Here is a tiny trained network, its code and every weight. The questions are about switching its units off for an input and a class, where a switched-off unit gives its printed mean instead of its output.

import numpy as np


def w(rows, s, z=0):
    codes = np.array(rows[::2]) - 128.0
    scale = np.full(codes.shape[1], s)
    scale[-1] = z or s
    return codes * scale


def f(y):
    return y / 2 * (1 + np.tanh(0.7978845608 * (y + 0.044715 * y**3)))


def log_softmax(a):
    a = a - a.max(-1, keepdims=True)
    return a - np.log(np.exp(a).sum(-1, keepdims=True))


def net(x, mask):
    res = np.array(x, float).reshape(1, 6) / 4 @ E
    y = f(res @ A[0][:, :-1].T + A[0][:, -1])
    res = res + np.where(mask, y, B[0][:, -1]) @ B[0][:, :-1]
    return log_softmax(res[-1] @ U[:, :-1].T + U[:, -1])


A, B = {}, {}
E = w([
[112,222,112,119,120,159,182],'x0',
[166,85,57,52,155,140,199],'x1',
[79,84,133,133,136,254,74],'x2',
[230,166,154,116,208,155,63],'x3',
[129,125,127,127,128,129,130],'x4',
[37,148,136,61,212,79,106],'x5',
],0.0071)
A[0] = w([
[130,161,176,166,96,111,77,128],'n1',
[171,71,76,86,170,179,165,80],'n2',
[108,91,118,82,141,233,129,69],'n3',
[156,95,110,41,130,116,188,104],'n4',
[64,64,112,109,53,108,184,2],'n5',
[209,102,107,118,50,161,159,78],'n6',
[137,221,123,70,119,199,187,126],'n7',
[185,140,122,104,110,29,170,39],'n8',
[222,146,140,90,192,159,91,11],'n9',
[170,2,149,97,138,89,98,116],'n10',
[69,138,123,39,201,91,111,29],'n11',
[174,132,134,165,88,147,129,44],'n12',
[99,95,117,123,129,197,112,45],'n13',
],0.014,0.0056)
B[0] = w([
[53,144,146,116,112,87,91,203],'n1',
[37,124,156,121,107,101,68,236],'n2',
[210,157,146,183,131,120,83,223],'n3',
[56,156,167,160,94,129,62,241],'n4',
[137,216,149,23,141,171,170,239],'n5',
[116,22,168,135,150,150,169,234],'n6',
[112,122,16,144,132,75,151,253],'n7',
[244,151,149,176,144,125,64,229],'n8',
[131,223,171,26,110,166,185,245],'n9',
[107,142,3,165,134,92,172,246],'n10',
[138,9,184,139,147,134,189,252],'n11',
[106,61,176,98,195,78,163,166],'n12',
[232,140,169,142,132,70,118,178],'n13',
],0.021,0.0065)
U = w([
[118,2,201,107,183,150,160,106],'0',
[134,189,153,16,121,179,154,95],'1',
[216,132,164,171,131,118,40,90],'2',
[113,110,118,115,116,161,99,249],'3',
[38,120,171,123,93,102,42,101],'4',
[114,119,16,130,143,106,149,109],'5',
],0.0066,0.018)

Each question gives the input, the list of numbers given to net, and the class t.
The units are the neurons (one row each of A and B). Each row of codes is followed by its name. A weight is (code - 128) times the scale printed after its matrix; where a second scale follows, it is the last column's (A, B and U).
mask holds one flag per neuron, in row order. A switched-off neuron (its flag False) gives its mean, the last column of its row in B, instead of its output. The means were averaged over made-up inputs and are rounded, as every weight is.
A unit's drop is (log p(t) with every unit on - log p(t) with that unit switched off) / (log p(t) with every unit on - log p(t) with every unit switched off).
The circuit of an input: a set's keep is (log p(t) with only the set's units on - log p(t) with every unit switched off) / (log p(t) with every unit on - log p(t) with every unit switched off). Starting from the 12 units with the biggest drops (on a tie, the unit counted first), units are removed one at a time, each time the one whose removal leaves the highest keep (on an exact tie, the one counted first), for as long as the keep stays at least 0.8.
units of the circuit, in order: the units of the circuit, biggest drop first
most important unit: the unit with the biggest drop
k most important neurons: the k neurons with the biggest drops, biggest first
drop of u: that unit's drop, to one decimal
input [1,8,5,-2,5,2], class 4: most important unit -> n2
input [0,7,7,-2,-6,4], class 2: 2 most important neurons -> (n3, n13)
input [7,4,0,-3,3,-5], class 5: 2 most important neurons -> (n7, n11)
input [-5,-6,-6,-2,3,5], class 2: 4 most important neurons -> (n8, n2, n6, n4)
input [-4,4,-4,-7,-4,-8], class 0: 2 most important neurons -> (n6, n9)
input [-1,-8,8,2,-6,-7], class 2: 4 most important neurons -> (n13, n11, n3, n2)
input [-6,8,-4,-2,6,-4], class 4: 3 most important neurons -> (n4, n2, n7)
input [-5,0,0,-1,7,7], class 0: 2 most important neurons -> (n11, n7)
input [-6,-1,5,5,2,2], class 5: 2 most important neurons -> (n10, n5)
input [-7,2,-6,-1,-1,3], class 5: 2 most important neurons -> (n10, n3)
input [2,-3,4,-5,-3,-6], class 0: units of the circuit, in order -> (n6, n12)
input [-3,0,-4,-5,2,1], class 1: 2 most important neurons -> (n5, n7)
input [3,8,5,-6,6,7], class 4: 2 most important neurons -> (n4, n2)
input [-7,-1,-3,5,4,-4], class 5: 2 most important neurons -> (n10, n5)
input [3,8,-5,-4,-1,0], class 4: most important unit -> n4
input [-6,5,-8,6,-6,-5], class 2: 3 most important neurons -> (n8, n5, n7)
input [-1,4,-3,2,2,0], class 4: units of the circuit, in order -> (n4, n2)
input [-8,-6,-4,3,3,-5], class 5: 3 most important neurons -> (n10, n4, n2)
input [-6,-4,0,3,1,-1], class 5: units of the circuit, in order -> (n10, n4)
input [6,-2,7,3,0,1], class 2: units of the circuit, in order -> (n3)
input [-5,7,-1,4,-3,-2], class 4: drop of n12 -> 0.0
input [1,6,-3,-4,5,5], class 4: drop of n2 -> 0.1
input [-4,5,0,8,4,6], class 1: drop of n9 -> 4.5
input [-8,8,-3,-4,-5,-1], class 4: drop of n2 -> 1.3
